data =
[[128 118 126 130]
 [128 116 144 115]
 [129 121 109 151]
 [128 128 108 151]
 [128 131 109 151]
 [128 112 143 113]
 [128 141 137 119]
 [128 111 117 142]
 [128 116 141 115]
 [128 136 145 110]
 [128 143 126 127]
 [128 150 127 128]
 [128 135 111 149]
 [128 144 124 130]
 [128 148 127 128]
 [128 108 127 128]]
Indices start at 1.
(1, 1)	128
(15, 4)	128
(8, 1)	128
(10, 4)	110
(2, 2)	116
(10, 2)	136
(14, 4)	130
(8, 4)	142
(11, 1)	128
(7, 2)	141
(15, 2)	148
(11, 3)	126
(7, 1)	128
(8, 3)	117
(1, 2)	118
(16, 1)	128
(13, 4)	149
(9, 1)	128
(2, 1)	128
(2, 4)	115
(7, 4)	119
(1, 4)	130
(11, 4)	127
(5, 3)	109
(12, 3)	127

M = [[138, 144, 127, 122, 121, 140, 129, 125, 110, 122, 127], [133, 135, 115, 144, 118, 135, 134, 113, 123, 126, 128], [150, 119, 126, 117, 133, 137, 121, 133, 132, 135, 133]]
Rows and columns are counted from 1.
(1, 1): 138
(3, 8): 133
(2, 2): 135
(2, 8): 113
(3, 9): 132
(2, 6): 135
(1, 5): 121
(2, 9): 123
(1, 4): 122
(3, 5): 133
(3, 3): 126
(1, 3): 127
(2, 4): 144

m =
[[130 122 126 144 125 110 127 142 118 137 114 131 131]
 [112 125 123 122 128 136 119 110 126 145 110 114 110]
 [115 121 122 126 129 145 119 103 123 140 118 115 119]
 [113 123 122 124 128 141 119 105 125 143 114 114 114]
 [134 129 120 135 129 118 128 126 120 135 131 128 133]
 [133 122 126 144 126 108 125 141 117 136 118 129 135]]
Rows and columns are counted from 1.
(1, 1) -> 130
(5, 2) -> 129
(4, 10) -> 143
(4, 8) -> 105
(2, 13) -> 110
(2, 10) -> 145
(1, 13) -> 131
(3, 6) -> 145
(6, 4) -> 144
(1, 10) -> 137
(1, 7) -> 127
(1, 11) -> 114
(6, 5) -> 126
(4, 9) -> 125
(1, 12) -> 131
(6, 11) -> 118
(6, 3) -> 126
(1, 4) -> 144
(3, 5) -> 129
(2, 5) -> 128
(4, 6) -> 141
(6, 7) -> 125
(3, 11) -> 118
(4, 2) -> 123
(2, 4) -> 122
(6, 13) -> 135
(3, 4) -> 126
(5, 13) -> 133

x =
[[129 129 136 127 129 129]
 [117 127 130 131 128 129]
 [131 128 149 128 128 128]
 [130 127 126 128 129 128]
 [122 128 136 129 129 127]
 [130 129 120 127 128 128]
 [135 129 121 127 129 128]
 [127 129 133 127 130 129]]
Rows and columns are counted from 1.
(1, 1) -> 129
(2, 4) -> 131
(5, 3) -> 136
(5, 2) -> 128
(7, 4) -> 127
(2, 5) -> 128
(3, 5) -> 128
(6, 4) -> 127
(8, 6) -> 129
(3, 2) -> 128
(1, 5) -> 129
(8, 1) -> 127
(3, 6) -> 128
(4, 5) -> 129
(6, 1) -> 130
(4, 2) -> 127

a =
[[116 144 143 148 127]
 [137 141 133 126 150]
 [139 130 132 119 157]
 [135 138 116 128 112]
 [132 140 122 131 123]
 [137 132 113 128 148]
 [125 138 115 125 122]
 [138 142 130 120 150]
 [130 138 124 123 135]
 [122 129 121 120 136]]
Rows and columns are counted from 1.
(1, 1) => 116
(2, 5) => 150
(9, 2) => 138
(6, 2) => 132
(4, 1) => 135
(2, 1) => 137
(7, 5) => 122
(1, 5) => 127
(2, 3) => 133
(4, 2) => 138
(8, 3) => 130
(2, 4) => 126
(7, 3) => 115
(9, 4) => 123
(2, 2) => 141
(6, 5) => 148
(9, 5) => 135
(1, 2) => 144
(8, 5) => 150
(8, 4) => 120
(3, 1) => 139

A =
[[128 126 122 147 127 153 119 132 120 110 130 125 122 141 137 114]
 [124 125 123 146 125 149 120 133 118 108 131 125 122 142 137 115]
 [141 138 127 120 141 123 129 120 143 152 124 133 137 115 122 133]
 [123 128 141 123 126 114 143 137 131 133 136 133 134 132 129 144]
 [139 134 117 142 137 153 114 122 130 127 125 127 128 129 132 113]
 [139 137 130 122 139 123 131 123 142 149 127 133 137 118 124 134]
 [124 128 139 114 127 105 141 130 134 141 131 131 134 122 123 144]
 [123 127 140 131 124 124 141 141 126 124 138 132 130 140 135 139]
 [118 124 144 130 120 119 144 144 124 121 140 132 129 142 135 142]
 [122 124 126 144 124 146 123 135 118 108 133 125 123 143 137 119]
 [122 126 140 133 123 126 140 142 125 121 138 132 129 141 136 137]
 [119 125 142 130 122 121 143 143 125 122 139 132 130 141 135 141]
 [146 139 122 135 142 145 122 122 139 141 125 133 134 124 130 123]
 [131 129 118 146 131 154 115 127 123 115 128 125 124 136 135 112]
 [146 139 121 135 142 146 121 122 139 141 125 133 134 124 130 122]]
Rows and columns are counted from 1.
(1, 1) -> 128
(5, 10) -> 127
(14, 8) -> 127
(9, 5) -> 120
(4, 5) -> 126
(9, 12) -> 132
(10, 10) -> 108
(8, 12) -> 132
(4, 3) -> 141
(2, 11) -> 131
(8, 1) -> 123
(3, 10) -> 152
(2, 2) -> 125
(8, 10) -> 124
(4, 9) -> 131
(2, 13) -> 122
(14, 1) -> 131
(10, 3) -> 126
(8, 4) -> 131
(1, 9) -> 120
(3, 13) -> 137
(1, 7) -> 119
(9, 7) -> 144
(13, 1) -> 146
(15, 10) -> 141
(9, 4) -> 130
(13, 4) -> 135
(3, 4) -> 120
(15, 3) -> 121
(11, 6) -> 126
(2, 4) -> 146
(5, 6) -> 153
(7, 6) -> 105
(3, 14) -> 115
(13, 3) -> 122
(15, 8) -> 122
(3, 11) -> 124

grid =
[[135 136 142 120 136 125 122 129 127 138 144]
 [147 146 136 129 111 154 126 108 120 114 136]]
Rows and columns are counted from 1.
(1, 1)	135
(2, 10)	114
(1, 5)	136
(2, 2)	146
(2, 4)	129
(2, 5)	111
(1, 7)	122
(1, 2)	136

arr = [[104, 99, 117, 118, 115, 151], [124, 123, 128, 128, 127, 132], [141, 143, 140, 140, 141, 119], [107, 101, 131, 134, 129, 156]]
Indices start at 1.
row 1 col 1	104
row 2 col 1	124
row 4 col 4	134
row 1 col 2	99
row 3 col 1	141
row 3 col 4	140
row 1 col 4	118
row 3 col 2	143
row 3 col 5	141
row 4 col 3	131
row 2 col 2	123
row 1 col 6	151
